Below is a small trained network, with its code and all its weights. Each question gives an input and a class and asks what happens when units are switched off, that is, made to give their printed mean instead of their output.

import numpy as np


def w(rows, s, z=0):
    codes = np.array(rows[::2]) - 128.0
    scale = np.full(codes.shape[1], s)
    scale[-1] = z or s
    return codes * scale


def norm(h):
    return h / np.sqrt((h * h).mean(-1, keepdims=True) + 1e-5)


def f(y):
    return y / 2 * (1 + np.tanh(0.7978845608 * (y + 0.044715 * y**3)))


def log_softmax(a):
    a = a - a.max(-1, keepdims=True)
    return a - np.log(np.exp(a).sum(-1, keepdims=True))


def net(x, mask):
    res = np.array(x, float).reshape(1, 4) / 4 @ E
    u = 0
    for l in range(4):
        y = f(norm(res) @ A[l][:, :-1].T + A[l][:, -1])
        res = res + np.where(mask[u : u + 7], y, B[l][:, -1]) @ B[l][:, :-1]
        u += 7
    return log_softmax(norm(res)[-1] @ U[:, :-1].T + U[:, -1])


A, B = {}, {}
E = w([
[167,161,147,70,99,141,166,175,179,53,91,49],'x0',
[136,129,128,117,149,189,180,101,2,188,68,73],'x1',
[115,144,149,35,135,104,152,85,98,118,232,134],'x2',
[68,176,130,157,198,143,120,144,118,112,146,73],'x3',
],0.0095)
A[0] = w([
[237,98,136,110,6,114,152,177,92,150,151,172,8],'L0N1',
[137,132,133,79,118,126,96,137,114,81,115,76,125],'L0N2',
[128,110,143,151,107,95,55,178,149,77,187,129,31],'L0N3',
[117,253,114,170,182,97,83,165,86,105,169,57,37],'L0N4',
[144,129,67,134,167,130,137,88,113,102,180,159,89],'L0N5',
[170,161,155,77,148,106,126,171,46,150,214,121,90],'L0N6',
[166,111,148,100,123,118,212,153,139,57,101,85,74],'L0N7',
],0.0062,0.0015)
B[0] = w([
[228,226,173,124,211,69,76,108,181,160,93,59,237],'L0N1',
[116,81,132,182,90,72,111,154,94,107,192,150,191],'L0N2',
[143,72,94,147,147,167,141,9,39,53,139,120,225],'L0N3',
[254,174,169,94,157,90,41,107,145,155,117,80,235],'L0N4',
[57,137,92,168,167,104,197,162,134,155,90,137,164],'L0N5',
[71,125,86,142,88,116,111,194,155,140,26,138,231],'L0N6',
[110,81,214,166,65,221,125,135,44,129,182,116,253],'L0N7',
],0.0083,0.0033)
A[1] = w([
[75,251,197,53,75,51,152,120,175,176,157,147,157],'L1N1',
[106,192,161,140,168,149,95,104,112,186,184,212,36],'L1N2',
[57,156,193,52,61,97,128,104,102,155,187,147,141],'L1N3',
[70,148,49,138,159,115,126,65,158,184,55,143,171],'L1N4',
[161,96,152,182,143,178,79,185,160,120,47,169,8],'L1N5',
[125,125,47,2,177,117,240,76,119,106,211,94,112],'L1N6',
[131,149,106,35,106,166,159,44,58,175,74,112,2],'L1N7',
],0.0069,0.0022)
B[1] = w([
[119,111,153,206,242,143,73,177,105,98,67,123,219],'L1N1',
[201,110,144,158,82,124,147,220,161,153,237,114,187],'L1N2',
[83,79,102,165,140,148,87,254,147,204,80,151,220],'L1N3',
[205,100,200,80,90,147,226,119,86,100,118,169,254],'L1N4',
[61,113,120,115,201,145,62,247,94,160,103,154,210],'L1N5',
[161,114,95,125,154,112,114,197,126,89,19,100,208],'L1N6',
[81,116,89,134,135,138,66,75,212,103,140,86,230],'L1N7',
],0.0084,0.0041)
A[2] = w([
[155,99,162,143,155,90,96,133,197,6,194,193,106],'L2N1',
[190,96,113,138,136,111,203,29,101,84,147,90,95],'L2N2',
[117,94,35,132,95,27,80,90,203,34,144,179,4],'L2N3',
[103,174,78,185,110,56,121,137,200,58,151,175,55],'L2N4',
[86,130,84,90,112,243,133,2,127,189,72,50,9],'L2N5',
[135,114,180,164,144,212,77,123,68,86,44,155,134],'L2N6',
[113,19,112,126,196,123,105,152,118,157,63,112,140],'L2N7',
],0.006,0.0023)
B[2] = w([
[60,184,108,99,119,165,167,100,90,153,110,97,231],'L2N1',
[159,84,86,82,128,179,113,147,59,113,67,144,149],'L2N2',
[74,140,68,35,132,107,137,81,149,135,145,82,181],'L2N3',
[129,149,98,95,138,84,254,108,170,180,86,87,158],'L2N4',
[9,178,102,131,112,127,105,48,144,108,190,78,193],'L2N5',
[75,124,70,88,163,110,127,134,121,93,165,178,253],'L2N6',
[127,109,49,152,196,102,136,144,111,85,122,124,242],'L2N7',
],0.0092,0.0061)
A[3] = w([
[117,196,87,207,195,103,137,91,126,140,156,19,75],'L3N1',
[208,150,141,177,214,32,85,57,208,191,108,28,254],'L3N2',
[70,81,114,223,72,120,11,71,61,172,138,77,161],'L3N3',
[212,67,194,179,158,166,118,145,145,128,147,132,159],'L3N4',
[63,69,217,103,145,186,140,158,140,32,67,63,40],'L3N5',
[156,171,101,66,180,68,54,128,52,138,179,171,138],'L3N6',
[133,107,74,221,158,96,112,49,73,255,147,211,44],'L3N7',
],0.0066,0.0022)
B[3] = w([
[179,111,120,132,95,84,137,87,189,151,129,165,254],'L3N1',
[135,120,169,143,139,193,70,75,127,165,104,168,238],'L3N2',
[136,133,114,54,133,76,167,113,176,77,122,205,210],'L3N3',
[137,101,92,97,109,127,156,56,136,126,197,165,182],'L3N4',
[131,127,146,164,99,112,162,121,139,197,167,142,253],'L3N5',
[166,161,139,91,100,153,139,139,68,81,13,165,212],'L3N6',
[128,174,184,157,79,122,109,166,191,128,190,6,213],'L3N7',
],0.012,0.0046)
U = w([
[63,146,67,87,122,103,177,76,154,117,127,101,255],'0',
[111,83,96,165,183,120,96,251,111,131,73,141,142],'1',
[162,120,210,154,48,147,181,199,119,135,236,90,41],'2',
[218,182,193,122,141,140,64,109,142,163,92,132,55],'3',
[136,85,128,106,106,152,153,120,37,88,109,232,83],'4',
],0.014,0.0013)

Each question gives the input, the list of numbers given to net, and the class t.
The units are the neurons (one row each of A and B). Each row of codes is followed by its name. A weight is (code - 128) times the scale printed after its matrix; where a second scale follows, it is the last column's (A, B and U).
mask holds one flag per neuron, layer by layer. A switched-off neuron (its flag False) gives its mean, the last column of its row in B, instead of its output. The means were averaged over made-up inputs and are rounded, as every weight is.
A unit's drop is (log p(t) with every unit on - log p(t) with that unit switched off) / (log p(t) with every unit on - log p(t) with every unit switched off).
The circuit of an input: a set's keep is (log p(t) with only the set's units on - log p(t) with every unit switched off) / (log p(t) with every unit on - log p(t) with every unit switched off). Starting from the 12 units with the biggest drops (on a tie, the unit counted first), units are removed one at a time, each time the one whose removal leaves the highest keep (on an exact tie, the one counted first), for as long as the keep stays at least 0.8.
circuit, biggest first: the units of the circuit, biggest drop first
most important unit: the unit with the biggest drop
k most important neurons: the k neurons with the biggest drops, biggest first
k most important neurons of layer l: the k neurons of layer l with the biggest drops, biggest first
drop of u: that unit's drop, to one decimal
input [-3,8,0,-7], class 0: circuit, biggest first	(L1N7)
input [-3,-6,-1,-5], class 0: 2 most important neurons of layer 0	(L0N3; L0N4)
input [7,6,4,5], class 2: circuit, biggest first	(L0N7; L3N5)
input [-7,-5,3,-8], class 3: 4 most important neurons	(L0N1; L0N7; L3N2; L3N6)
input [-4,3,0,-1], class 2: 3 most important neurons	(L0N3; L1N4; L1N2)
input [7,3,-3,-6], class 2: 2 most important neurons	(L0N7; L0N4)
input [-4,-4,5,1], class 1: 3 most important neurons	(L1N6; L1N3; L1N7)
input [6,7,-4,7], class 0: 2 most important neurons	(L0N1; L2N5)
input [-6,-5,0,1], class 2: 2 most important neurons of layer 2	(L2N6; L2N5)
input [-8,8,-8,-4], class 0: circuit, biggest first	(L3N7; L3N3; L2N6)
input [2,3,-5,-6], class 3: 3 most important neurons	(L0N1; L0N6; L3N2)
input [6,8,-1,-8], class 0: 3 most important neurons of layer 1	(L1N7; L1N2; L1N4)
input [-6,6,3,-7], class 3: circuit, biggest first	(L0N1; L1N7)
input [1,-3,-2,-3], class 4: circuit, biggest first	(L3N7)
input [-5,0,5,-2], class 1: 2 most important neurons	(L1N1; L1N3)
input [6,5,7,3], class 1: 2 most important neurons	(L1N3; L0N3)
input [6,6,-3,0], class 0: 2 most important neurons	(L2N5; L1N4)
input [3,-5,-4,-4], class 0: 3 most important neurons of layer 0	(L0N4; L0N3; L0N6)
input [0,-8,-8,-8], class 0: 2 most important neurons	(L2N3; L1N3)
input [6,-2,1,8], class 3: circuit, biggest first	(L0N4)
input [8,-2,-7,-2], class 2: 3 most important neurons of layer 0	(L0N7; L0N6; L0N5)
input [2,-2,8,8], class 1: 2 most important neurons	(L1N1; L0N1)
input [7,-3,-5,-2], class 2: 2 most important neurons of layer 0	(L0N7; L0N6)
input [4,-4,5,-5], class 1: 2 most important neurons of layer 1	(L1N1; L1N3)
input [0,7,5,-3], class 0: 2 most important neurons	(L1N7; L2N5)
input [5,-1,2,-4], class 2: 2 most important neurons	(L0N7; L0N4)
input [-5,-5,-1,7], class 3: most important unit	L0N4
input [-3,6,7,2], class 1: 2 most important neurons of layer 0	(L0N3; L0N7)
input [2,-1,-3,0], class 4: 2 most important neurons of layer 0	(L0N7; L0N6)
input [-1,4,-3,-8], class 3: drop of L0N1	2.4
